Below is a small trained network, with its code and all its weights. Each question gives an input and a target symbol and asks what happens when units are switched off, that is, made to give their printed mean instead of their output.

import numpy as np


def w(rows, s, z=0):
    codes = np.array(rows[::2]) - 128.0
    scale = np.full(codes.shape[1], s)
    scale[-1] = z or s
    return codes * scale


def f(y):
    return np.maximum(y, 0)


def softmax(a):
    e = np.exp(a - a.max(-1, keepdims=True))
    return e / e.sum(-1, keepdims=True)


def log_softmax(a):
    a = a - a.max(-1, keepdims=True)
    return a - np.log(np.exp(a).sum(-1, keepdims=True))


def net(x, mask):
    ids = ['αβγδεζηθμξπστφψω'.index(c) for c in x.split()]
    T = len(ids)
    res = E[ids] + P[:T]
    u = 0
    for l in range(2):
        q, k, v = (res @ M[l].T for M in (Q, K, V))
        z = softmax(np.where(np.tri(T) > 0, q @ k.T / 4**0.5, -1e9)) @ v
        res = res + np.where(mask[u], z, O[l][:, -1]) @ O[l][:, :-1]
        u += 1
        y = f(res @ A[l][:, :-1].T + A[l][:, -1])
        res = res + np.where(mask[u : u + 4], y, B[l][:, -1]) @ B[l][:, :-1]
        u += 4
    return log_softmax(res[-1] @ U[:, :-1].T + U[:, -1])


Q, K, V, O, A, B = {}, {}, {}, {}, {}, {}
E = w([
[5,161,123,93],'α',
[141,154,155,16],'β',
[78,136,41,97],'γ',
[48,126,69,146],'δ',
[178,133,3,121],'ε',
[79,183,109,174],'ζ',
[68,220,119,110],'η',
[99,179,151,73],'θ',
[125,184,116,84],'μ',
[86,93,160,195],'ξ',
[89,173,101,62],'π',
[98,78,103,110],'σ',
[8,171,115,95],'τ',
[188,180,168,96],'φ',
[55,172,115,141],'ψ',
[138,24,41,68],'ω',
],0.0075)
P = w([
[196,114,203,107],'0',
[70,192,77,58],'1',
[198,165,61,244],'2',
[125,20,142,142],'3',
[47,184,70,22],'4',
[196,167,112,246],'5',
[112,19,177,130],'6',
[43,191,67,2],'7',
[209,167,133,231],'8',
[87,28,204,120],'9',
],0.0085)
Q[0] = w([
[35,118,212,177],'0.h1',
[37,54,202,215],'0.h1',
[218,138,156,169],'0.h1',
[7,118,150,3],'0.h1',
],0.0052)
K[0] = w([
[245,88,212,253],'0.h1',
[141,93,143,220],'0.h1',
[74,212,137,130],'0.h1',
[118,23,150,118],'0.h1',
],0.0057)
V[0] = w([
[87,229,155,201],'0.h1',
[56,110,101,66],'0.h1',
[212,87,130,175],'0.h1',
[59,127,3,123],'0.h1',
],0.0062)
O[0] = w([
[114,133,210,154,4],'0.h1',
[2,74,79,122,225],'0.h1',
[254,50,74,137,88],'0.h1',
[35,135,64,235,253],'0.h1',
],0.0084,0.002)
A[0] = w([
[61,82,61,89,140],'0.n1',
[68,147,1,164,148],'0.n2',
[146,194,108,239,254],'0.n3',
[114,29,141,105,123],'0.n4',
],0.0064,0.0042)
B[0] = w([
[102,189,87,113,230],'0.n1',
[223,224,219,119,255],'0.n2',
[230,47,78,253,200],'0.n3',
[96,41,8,178,167],'0.n4',
],0.0049,0.0073)
Q[1] = w([
[245,205,119,126],'1.h1',
[168,46,79,243],'1.h1',
[205,74,162,254],'1.h1',
[184,18,211,130],'1.h1',
],0.0069)
K[1] = w([
[201,200,87,89],'1.h1',
[68,106,1,157],'1.h1',
[62,177,73,160],'1.h1',
[107,165,117,239],'1.h1',
],0.0085)
V[1] = w([
[57,46,124,17],'1.h1',
[11,129,47,92],'1.h1',
[25,146,254,54],'1.h1',
[197,152,66,165],'1.h1',
],0.0063)
O[1] = w([
[143,114,10,98,145],'1.h1',
[176,177,100,127,166],'1.h1',
[95,146,87,177,3],'1.h1',
[136,129,165,100,197],'1.h1',
],0.013,0.004)
A[1] = w([
[142,112,161,132,81],'1.n1',
[145,125,149,225,104],'1.n2',
[116,156,66,123,137],'1.n3',
[1,146,125,118,3],'1.n4',
],0.0073,0.0021)
B[1] = w([
[161,193,137,157,153],'1.n1',
[13,47,198,1,236],'1.n2',
[167,189,93,170,253],'1.n3',
[177,18,194,218,227],'1.n4',
],0.0056,0.0034)
U = w([
[216,166,95,188,137],'α',
[152,22,57,119,61],'β',
[115,182,139,162,163],'γ',
[120,167,147,95,111],'δ',
[175,157,208,88,114],'ε',
[70,149,162,110,86],'ζ',
[99,112,126,119,134],'η',
[91,126,128,143,53],'θ',
[84,128,120,136,58],'μ',
[101,62,126,111,254],'ξ',
[119,119,122,158,120],'π',
[125,156,123,108,80],'σ',
[52,165,87,151,129],'τ',
[60,36,157,132,194],'φ',
[151,130,176,162,219],'ψ',
[129,216,119,1,74],'ω',
],0.0082,0.0027)

Each question gives the input, a string of symbols that net reads in full, and the target symbol t.
The units are the heads (4 rows each of Q, K, V and O) and the neurons (one row each of A and B). Each row of codes is followed by its name. A weight is (code - 128) times the scale printed after its matrix; where a second scale follows, it is the last column's (O, A, B and U).
mask holds one flag per unit, layer by layer, with each layer's heads first. A switched-off unit (its flag False) gives its mean, the last column of its rows in O or B, instead of its output. The means were averaged over made-up inputs and are rounded, as every weight is.
A unit's drop is (log p(t) with every unit on - log p(t) with that unit switched off) / (log p(t) with every unit on - log p(t) with every unit switched off).
The circuit of an input: a set's keep is (log p(t) with only the set's units on - log p(t) with every unit switched off) / (log p(t) with every unit on - log p(t) with every unit switched off). Starting from all 10 units, units are removed one at a time, each time the one whose removal leaves the highest keep (on an exact tie, the one counted first), for as long as the keep stays at least 0.8.
circuit, biggest first: the units of the circuit, biggest drop first
unit that matters most: the unit with the biggest drop
top k neurons: the k neurons with the biggest drops, biggest first
k most important neurons of layer l: the k neurons of layer l with the biggest drops, biggest first
drop when u is switched off: that unit's drop, to one decimal
input τ ω τ β δ, target τ: top 2 neurons	0.n3; 0.n1
input φ ω ζ ω ω δ, target α: circuit, biggest first	1.h1; 0.h1
input ω ζ ω ω τ ω σ γ, target ω: unit that matters most	0.n2
input φ τ φ δ ω ω ω ω δ, target α: top 3 neurons	0.n3; 0.n1; 1.n3
input π ω ω ω ω ω, target α: circuit, biggest first	1.h1; 0.h1; 0.n3
input τ ψ φ ω ω, target τ: circuit, biggest first	0.h1; 1.h1; 0.n3
input ω δ τ ω ω δ σ ζ, target ω: top 4 neurons	0.n2; 0.n4; 1.n4; 0.n1
input ω η ω ω ε ω δ ψ, target ω: top 3 neurons	0.n2; 0.n4; 1.n4
input φ ω ω ω α, target φ: circuit, biggest first	1.h1; 0.h1
input ω η τ τ τ φ ω ω, target ω: top 3 neurons	0.n2; 0.n4; 0.n1
input ω ψ ω φ τ, target ω: circuit, biggest first	0.h1; 0.n2; 1.h1; 0.n3
input ω τ φ γ ω ε φ, target ε: top 3 neurons	0.n3; 0.n1; 1.n1
input τ μ φ τ α, target τ: 3 most important neurons of layer 0	0.n3; 0.n2; 0.n1
input φ β ω σ γ, target φ: top neuron	1.n4
input ω ω τ, target α: drop when 0.h1 is switched off	0.3
input φ π ω μ φ ε μ ξ, target φ: drop when 0.n3 is switched off	0.1
input ω μ ζ ω α, target ω: drop when 1.h1 is switched off	0.6
